Below is a small trained network, with its code and all its weights. Each question gives an input and a class and asks what happens when units are switched off, that is, made to give their printed mean instead of their output.

import numpy as np


def w(rows, s, z=0):
    codes = np.array(rows[::2]) - 128.0
    scale = np.full(codes.shape[1], s)
    scale[-1] = z or s
    return codes * scale


def norm(h):
    return h / np.sqrt((h * h).mean(-1, keepdims=True) + 1e-5)


def f(y):
    return np.maximum(y, 0)


def log_softmax(a):
    a = a - a.max(-1, keepdims=True)
    return a - np.log(np.exp(a).sum(-1, keepdims=True))


def net(x, mask):
    res = np.array(x, float).reshape(1, 3) / 4 @ E
    u = 0
    for l in range(3):
        y = f(norm(res) @ A[l][:, :-1].T + A[l][:, -1])
        res = res + np.where(mask[u : u + 8], y, B[l][:, -1]) @ B[l][:, :-1]
        u += 8
    return log_softmax(norm(res)[-1] @ U[:, :-1].T + U[:, -1])


A, B = {}, {}
E = w([
[132,147,183,1,159,156],'x0',
[229,182,124,130,89,141],'x1',
[100,177,125,134,85,226],'x2',
],0.0095)
A[0] = w([
[165,98,114,167,107,254,122],'0.n0',
[70,49,117,160,109,96,71],'0.n1',
[115,174,146,81,220,109,165],'0.n2',
[247,163,157,97,151,164,12],'0.n3',
[112,119,182,84,97,182,49],'0.n4',
[166,133,218,111,208,97,129],'0.n5',
[13,112,98,35,134,93,3],'0.n6',
[192,165,147,154,104,63,155],'0.n7',
],0.0079,0.0026)
B[0] = w([
[95,161,111,52,134,18,245],'0.n0',
[155,170,106,87,193,114,255],'0.n1',
[120,52,84,126,118,164,230],'0.n2',
[125,131,145,169,255,232,228],'0.n3',
[148,29,82,102,85,107,199],'0.n4',
[129,97,104,88,31,45,225],'0.n5',
[180,199,142,159,222,188,238],'0.n6',
[148,159,75,99,225,100,238],'0.n7',
],0.0075,0.0039)
A[1] = w([
[114,121,102,225,101,107,68],'1.n0',
[134,103,155,197,126,60,155],'1.n1',
[84,204,82,129,178,209,125],'1.n2',
[83,164,182,36,169,83,153],'1.n3',
[252,221,168,163,98,170,1],'1.n4',
[190,144,59,137,60,82,107],'1.n5',
[30,90,171,175,168,148,28],'1.n6',
[66,190,148,119,22,193,51],'1.n7',
],0.011,0.0048)
B[1] = w([
[67,104,111,123,84,209,187],'1.n0',
[158,149,114,69,54,166,203],'1.n1',
[126,116,112,127,135,50,253],'1.n2',
[139,169,137,187,94,140,240],'1.n3',
[158,123,122,162,194,163,175],'1.n4',
[82,110,175,129,137,144,199],'1.n5',
[181,144,213,215,190,162,174],'1.n6',
[248,40,64,82,107,28,170],'1.n7',
],0.012,0.0069)
A[2] = w([
[113,124,192,186,170,146,149],'2.n0',
[65,123,195,124,168,121,135],'2.n1',
[102,255,108,148,153,69,124],'2.n2',
[150,84,132,172,194,156,58],'2.n3',
[135,137,123,134,122,40,84],'2.n4',
[147,93,214,73,96,192,2],'2.n5',
[166,70,112,55,147,107,101],'2.n6',
[191,174,236,41,149,140,83],'2.n7',
],0.012,0.0029)
B[2] = w([
[251,119,64,159,127,137,200],'2.n0',
[185,140,67,168,193,169,165],'2.n1',
[43,157,141,73,190,220,208],'2.n2',
[150,126,199,67,224,138,215],'2.n3',
[144,102,137,60,41,40,214],'2.n4',
[47,133,145,169,82,254,164],'2.n5',
[37,135,150,112,139,67,253],'2.n6',
[121,90,54,212,72,160,214],'2.n7',
],0.0084,0.0069)
U = w([
[192,138,123,149,240,202,204],'0',
[132,92,83,72,86,37,166],'1',
[77,93,84,150,57,252,184],'2',
[53,144,151,60,151,147,187],'3',
[161,174,206,148,88,160,46],'4',
[161,191,187,161,83,143,9],'5',
[182,171,196,167,75,142,2],'6',
],0.015,0.0057)

Each question gives the input, the list of numbers given to net, and the class t.
The units are the neurons (one row each of A and B). Each row of codes is followed by its name. A weight is (code - 128) times the scale printed after its matrix; where a second scale follows, it is the last column's (A, B and U).
mask holds one flag per neuron, layer by layer. A switched-off neuron (its flag False) gives its mean, the last column of its row in B, instead of its output. The means were averaged over made-up inputs and are rounded, as every weight is.
A unit's drop is (log p(t) with every unit on - log p(t) with that unit switched off) / (log p(t) with every unit on - log p(t) with every unit switched off).
The circuit of an input: a set's keep is (log p(t) with only the set's units on - log p(t) with every unit switched off) / (log p(t) with every unit on - log p(t) with every unit switched off). Starting from the 12 units with the biggest drops (on a tie, the unit counted first), units are removed one at a time, each time the one whose removal leaves the highest keep (on an exact tie, the one counted first), for as long as the keep stays at least 0.8.
units of the circuit, in order: the units of the circuit, biggest drop first
top k neurons: the k neurons with the biggest drops, biggest first
top k neurons in layer l: the k neurons of layer l with the biggest drops, biggest first
drop of u: that unit's drop, to one decimal
input [8,-5,7], class 2: top 4 neurons : [2.n5; 2.n7; 1.n3; 0.n4]
input [-2,7,5], class 0: units of the circuit, in order : [1.n4]
input [0,2,2], class 3: units of the circuit, in order : [2.n2; 0.n0]
input [1,-8,-8], class 0: top 2 neurons in layer 0 : [0.n6; 0.n0]
input [-6,6,8], class 1: top 2 neurons in layer 0 : [0.n0; 0.n6]
input [2,-5,5], class 0: top 3 neurons : [1.n6; 0.n5; 0.n6]
input [7,-2,-6], class 2: top 3 neurons in layer 1 : [1.n2; 1.n7; 1.n3]
input [-7,-3,-5], class 2: top 3 neurons : [1.n0; 1.n2; 0.n0]
input [-7,4,-5], class 2: top 2 neurons : [1.n1; 1.n0]
input [6,0,-4], class 2: top 2 neurons : [1.n2; 1.n7]
input [2,0,-2], class 3: top 4 neurons : [0.n2; 1.n2; 1.n1; 0.n0]
input [4,-4,-1], class 0: top 4 neurons in layer 1 : [1.n1; 1.n7; 1.n2; 1.n3]
input [6,-4,7], class 1: top 2 neurons : [1.n7; 1.n2]
input [-8,4,-5], class 2: top 3 neurons : [1.n0; 1.n1; 1.n2]
input [-5,-7,3], class 0: units of the circuit, in order : [1.n6]
input [8,-3,-6], class 2: top 3 neurons in layer 1 : [1.n2; 1.n7; 1.n3]
input [-1,-2,-3], class 3: top 2 neurons : [0.n1; 2.n2]
input [-6,-7,0], class 0: top 2 neurons : [1.n6; 0.n1]
input [0,-1,2], class 3: top 2 neurons : [0.n0; 2.n2]
input [1,0,8], class 1: units of the circuit, in order : [1.n7]
input [0,5,6], class 1: top 4 neurons : [1.n7; 1.n2; 0.n6; 0.n0]
input [7,-4,8], class 1: top 2 neurons : [1.n7; 1.n2]
input [-1,-1,-3], class 3: top 3 neurons in layer 1 : [1.n7; 1.n2; 1.n3]
input [-8,-3,8], class 1: top 3 neurons : [1.n7; 0.n0; 1.n2]
input [-4,-7,0], class 0: drop of 1.n6 : 0.1
input [5,1,-2], class 2: drop of 1.n2 : 0.4
input [3,2,6], class 1: drop of 1.n7 : 0.2
